Below are the code and all the weights of a small trained network. Each question names an input and a class and asks about switching units off, where a switched-off unit gives its printed mean instead of its output.

import numpy as np


def w(rows, s, z=0):
    codes = np.array(rows[::2]) - 128.0
    scale = np.full(codes.shape[1], s)
    scale[-1] = z or s
    return codes * scale


def norm(h):
    return h / np.sqrt((h * h).mean(-1, keepdims=True) + 1e-5)


def f(y):
    return y / 2 * (1 + np.tanh(0.7978845608 * (y + 0.044715 * y**3)))


def log_softmax(a):
    a = a - a.max(-1, keepdims=True)
    return a - np.log(np.exp(a).sum(-1, keepdims=True))


def net(x, mask):
    res = np.array(x, float).reshape(1, 2) / 4 @ E
    u = 0
    for l in range(3):
        y = f(norm(res) @ A[l][:, :-1].T + A[l][:, -1])
        res = res + np.where(mask[u : u + 8], y, B[l][:, -1]) @ B[l][:, :-1]
        u += 8
    return log_softmax(norm(res)[-1] @ U[:, :-1].T + U[:, -1])


A, B = {}, {}
E = w([
[244,112,76,198,141,255],'x0',
[80,2,71,144,15,129],'x1',
],0.0085)
A[0] = w([
[238,137,255,126,134,116,135],'L0N1',
[207,59,116,137,140,192,207],'L0N2',
[100,107,111,87,40,171,85],'L0N3',
[100,132,123,40,136,118,22],'L0N4',
[128,197,182,156,207,165,101],'L0N5',
[126,78,127,181,65,106,1],'L0N6',
[196,148,48,200,107,150,111],'L0N7',
[81,147,99,52,104,46,146],'L0N8',
],0.0063,0.0032)
B[0] = w([
[78,84,36,60,114,158,197],'L0N1',
[67,87,158,111,177,110,253],'L0N2',
[166,131,152,1,124,176,157],'L0N3',
[124,158,160,234,153,147,126],'L0N4',
[88,92,61,49,61,136,222],'L0N5',
[141,121,148,51,114,154,136],'L0N6',
[41,146,171,204,178,94,213],'L0N7',
[55,60,143,225,242,207,225],'L0N8',
],0.0058,0.0045)
A[1] = w([
[89,203,156,143,165,171,191],'L1N1',
[118,125,56,120,96,91,2],'L1N2',
[250,110,80,186,165,213,123],'L1N3',
[109,132,130,64,118,58,113],'L1N4',
[127,112,192,90,120,80,111],'L1N5',
[114,94,123,83,173,144,212],'L1N6',
[169,177,147,89,152,121,30],'L1N7',
[199,199,122,79,153,106,23],'L1N8',
],0.012,0.0028)
B[1] = w([
[196,59,114,116,78,122,220],'L1N1',
[68,70,91,189,105,196,124],'L1N2',
[85,91,197,219,188,21,255],'L1N3',
[76,123,162,195,179,141,168],'L1N4',
[168,163,130,213,153,92,150],'L1N5',
[176,171,99,138,137,207,221],'L1N6',
[157,105,186,70,43,137,148],'L1N7',
[192,194,123,1,81,174,167],'L1N8',
],0.0077,0.0084)
A[2] = w([
[91,152,159,150,134,52,43],'L2N1',
[144,54,109,113,61,116,3],'L2N2',
[184,171,123,62,124,105,70],'L2N3',
[144,99,173,117,116,143,109],'L2N4',
[96,104,100,142,6,135,10],'L2N5',
[116,58,118,131,89,106,155],'L2N6',
[114,88,138,140,91,126,96],'L2N7',
[181,87,103,166,161,177,135],'L2N8',
],0.014,0.0034)
B[2] = w([
[116,80,131,200,202,134,210],'L2N1',
[173,169,178,37,155,98,151],'L2N2',
[254,63,144,51,55,117,190],'L2N3',
[111,125,130,86,123,124,147],'L2N4',
[223,135,130,128,90,155,167],'L2N5',
[188,182,157,92,140,122,210],'L2N6',
[201,200,94,84,168,140,168],'L2N7',
[56,157,104,93,92,154,254],'L2N8',
],0.0088,0.0065)
U = w([
[95,87,197,226,231,72,224],'0',
[251,128,174,28,112,136,206],'1',
[27,140,61,108,106,210,172],'2',
[122,158,104,151,84,68,2],'3',
[136,144,52,162,88,55,12],'4',
],0.016,0.0051)

Each question gives the input, the list of numbers given to net, and the class t.
The units are the neurons (one row each of A and B). Each row of codes is followed by its name. A weight is (code - 128) times the scale printed after its matrix; where a second scale follows, it is the last column's (A, B and U).
mask holds one flag per neuron, layer by layer. A switched-off neuron (its flag False) gives its mean, the last column of its row in B, instead of its output. The means were averaged over made-up inputs and are rounded, as every weight is.
A unit's drop is (log p(t) with every unit on - log p(t) with that unit switched off) / (log p(t) with every unit on - log p(t) with every unit switched off).
The circuit of an input: a set's keep is (log p(t) with only the set's units on - log p(t) with every unit switched off) / (log p(t) with every unit on - log p(t) with every unit switched off). Starting from the 12 units with the biggest drops (on a tie, the unit counted first), units are removed one at a time, each time the one whose removal leaves the highest keep (on an exact tie, the one counted first), for as long as the keep stays at least 0.8.
circuit, biggest first: the units of the circuit, biggest drop first
top k neurons: the k neurons with the biggest drops, biggest first
k most important neurons of layer l: the k neurons of layer l with the biggest drops, biggest first
drop when u is switched off: that unit's drop, to one decimal
input [5,-3], class 0: circuit, biggest first => L1N3
input [-3,3], class 2: 4 most important neurons of layer 0 => L0N8, L0N7, L0N3, L0N2
input [-3,-1], class 2: top 2 neurons => L1N3, L0N8
input [4,4], class 0: top 4 neurons => L0N5, L1N1, L0N1, L1N3
input [-3,-4], class 1: top 4 neurons => L1N3, L0N7, L0N2, L1N1
input [-1,3], class 2: 3 most important neurons of layer 1 => L1N1, L1N6, L1N3
input [-6,7], class 1: top 2 neurons => L1N3, L0N7
input [-1,0], class 2: top 3 neurons => L0N8, L1N3, L2N8
input [-3,2], class 2: top 4 neurons => L1N3, L0N8, L0N7, L1N1
input [-2,-3], class 2: 2 most important neurons of layer 1 => L1N3, L1N4
input [6,6], class 0: top 2 neurons => L1N3, L0N5
input [4,5], class 1: 2 most important neurons of layer 0 => L0N8, L0N2
input [4,-4], class 0: top 2 neurons => L1N3, L0N3
input [3,5], class 1: top neuron => L0N8
input [1,0], class 2: top 2 neurons => L1N3, L0N2
input [-2,2], class 2: top 2 neurons => L1N3, L0N8
input [2,0], class 2: top 2 neurons => L1N3, L0N2
input [0,-1], class 2: drop when L1N1 is switched off => 0.1
input [7,-1], class 0: drop when L1N3 is switched off => 1.3
input [-4,6], class 1: drop when L1N3 is switched off => 2.5
input [1,4], class 1: drop when L0N8 is switched off => 0.2
